Below is a small trained network, with its code and all its weights. Each question gives an input and a class and asks what happens when units are switched off, that is, made to give their printed mean instead of their output.

import numpy as np


def w(rows, s, z=0):
    codes = np.array(rows[::2]) - 128.0
    scale = np.full(codes.shape[1], s)
    scale[-1] = z or s
    return codes * scale


def f(y):
    return np.maximum(y, 0)


def log_softmax(a):
    a = a - a.max(-1, keepdims=True)
    return a - np.log(np.exp(a).sum(-1, keepdims=True))


def net(x, mask):
    res = np.array(x, float).reshape(1, 5) / 4 @ E
    y = f(res @ A[0][:, :-1].T + A[0][:, -1])
    res = res + np.where(mask, y, B[0][:, -1]) @ B[0][:, :-1]
    return log_softmax(res[-1] @ U[:, :-1].T + U[:, -1])


A, B = {}, {}
E = w([
[204,254,37],'x0',
[131,134,140],'x1',
[131,135,136],'x2',
[136,148,158],'x3',
[84,208,105],'x4',
],0.011)
A[0] = w([
[155,115,169,137],'n0',
[98,56,226,77],'n1',
[205,90,148,254],'n2',
[140,169,213,95],'n3',
[113,121,182,53],'n4',
[2,107,184,33],'n5',
[10,180,59,167],'n6',
[124,155,73,39],'n7',
[160,184,139,142],'n8',
[43,100,130,47],'n9',
[131,148,45,57],'n10',
[208,153,91,12],'n11',
[152,145,103,36],'n12',
[55,177,189,139],'n13',
[101,188,179,198],'n14',
[148,143,184,197],'n15',
[142,60,126,87],'n16',
[23,202,69,137],'n17',
],0.012,0.0069)
B[0] = w([
[179,138,66,163],'n0',
[162,208,75,255],'n1',
[37,58,1,241],'n2',
[48,89,80,146],'n3',
[193,220,201,154],'n4',
[210,213,147,221],'n5',
[152,85,45,250],'n6',
[174,150,168,173],'n7',
[100,178,81,216],'n8',
[184,221,131,176],'n9',
[145,161,124,199],'n10',
[107,215,217,200],'n11',
[186,183,162,153],'n12',
[79,95,17,188],'n13',
[94,68,74,206],'n14',
[122,89,72,183],'n15',
[101,150,62,177],'n16',
[162,60,74,252],'n17',
],0.008,0.0086)
U = w([
[196,252,156,92],'0',
[128,19,32,144],'1',
[117,61,72,254],'2',
[33,95,55,171],'3',
[118,68,75,227],'4',
[108,2,137,27],'5',
],0.0077,0.0069)

Each question gives the input, the list of numbers given to net, and the class t.
The units are the neurons (one row each of A and B). Each row of codes is followed by its name. A weight is (code - 128) times the scale printed after its matrix; where a second scale follows, it is the last column's (A, B and U).
mask holds one flag per neuron, in row order. A switched-off neuron (its flag False) gives its mean, the last column of its row in B, instead of its output. The means were averaged over made-up inputs and are rounded, as every weight is.
A unit's drop is (log p(t) with every unit on - log p(t) with that unit switched off) / (log p(t) with every unit on - log p(t) with every unit switched off).
The circuit of an input: a set's keep is (log p(t) with only the set's units on - log p(t) with every unit switched off) / (log p(t) with every unit on - log p(t) with every unit switched off). Starting from the 12 units with the biggest drops (on a tie, the unit counted first), units are removed one at a time, each time the one whose removal leaves the highest keep (on an exact tie, the one counted first), for as long as the keep stays at least 0.8.
units of the circuit, in order: the units of the circuit, biggest drop first
most important unit: the unit with the biggest drop
k most important neurons: the k neurons with the biggest drops, biggest first
drop of u: that unit's drop, to one decimal
input [4,4,4,-5,5], class 1: units of the circuit, in order -> (n17)
input [7,-2,-4,-8,8], class 1: 3 most important neurons -> (n17, n6, n5)
input [-7,4,3,7,-3], class 0: units of the circuit, in order -> (n5, n1)
input [4,-2,-2,2,6], class 1: units of the circuit, in order -> (n17, n6)
input [2,-3,3,-2,5], class 1: 3 most important neurons -> (n17, n6, n11)
input [-6,2,-6,-2,0], class 0: 3 most important neurons -> (n5, n1, n9)
input [-1,1,-3,2,8], class 1: units of the circuit, in order -> (n17, n6, n11)
input [1,-2,-6,0,8], class 1: units of the circuit, in order -> (n17, n6)
input [5,5,7,6,7], class 1: 3 most important neurons -> (n17, n6, n14)
input [-8,-6,-1,-6,7], class 0: 2 most important neurons -> (n5, n9)
input [8,-5,-5,-1,-6], class 0: drop of n6 -> 0.1
input [-8,-8,-7,7,-5], class 0: drop of n5 -> 0.3
input [-8,7,3,-6,1], class 0: drop of n11 -> 0.0
input [8,1,0,-5,-2], class 0: most important unit -> n11
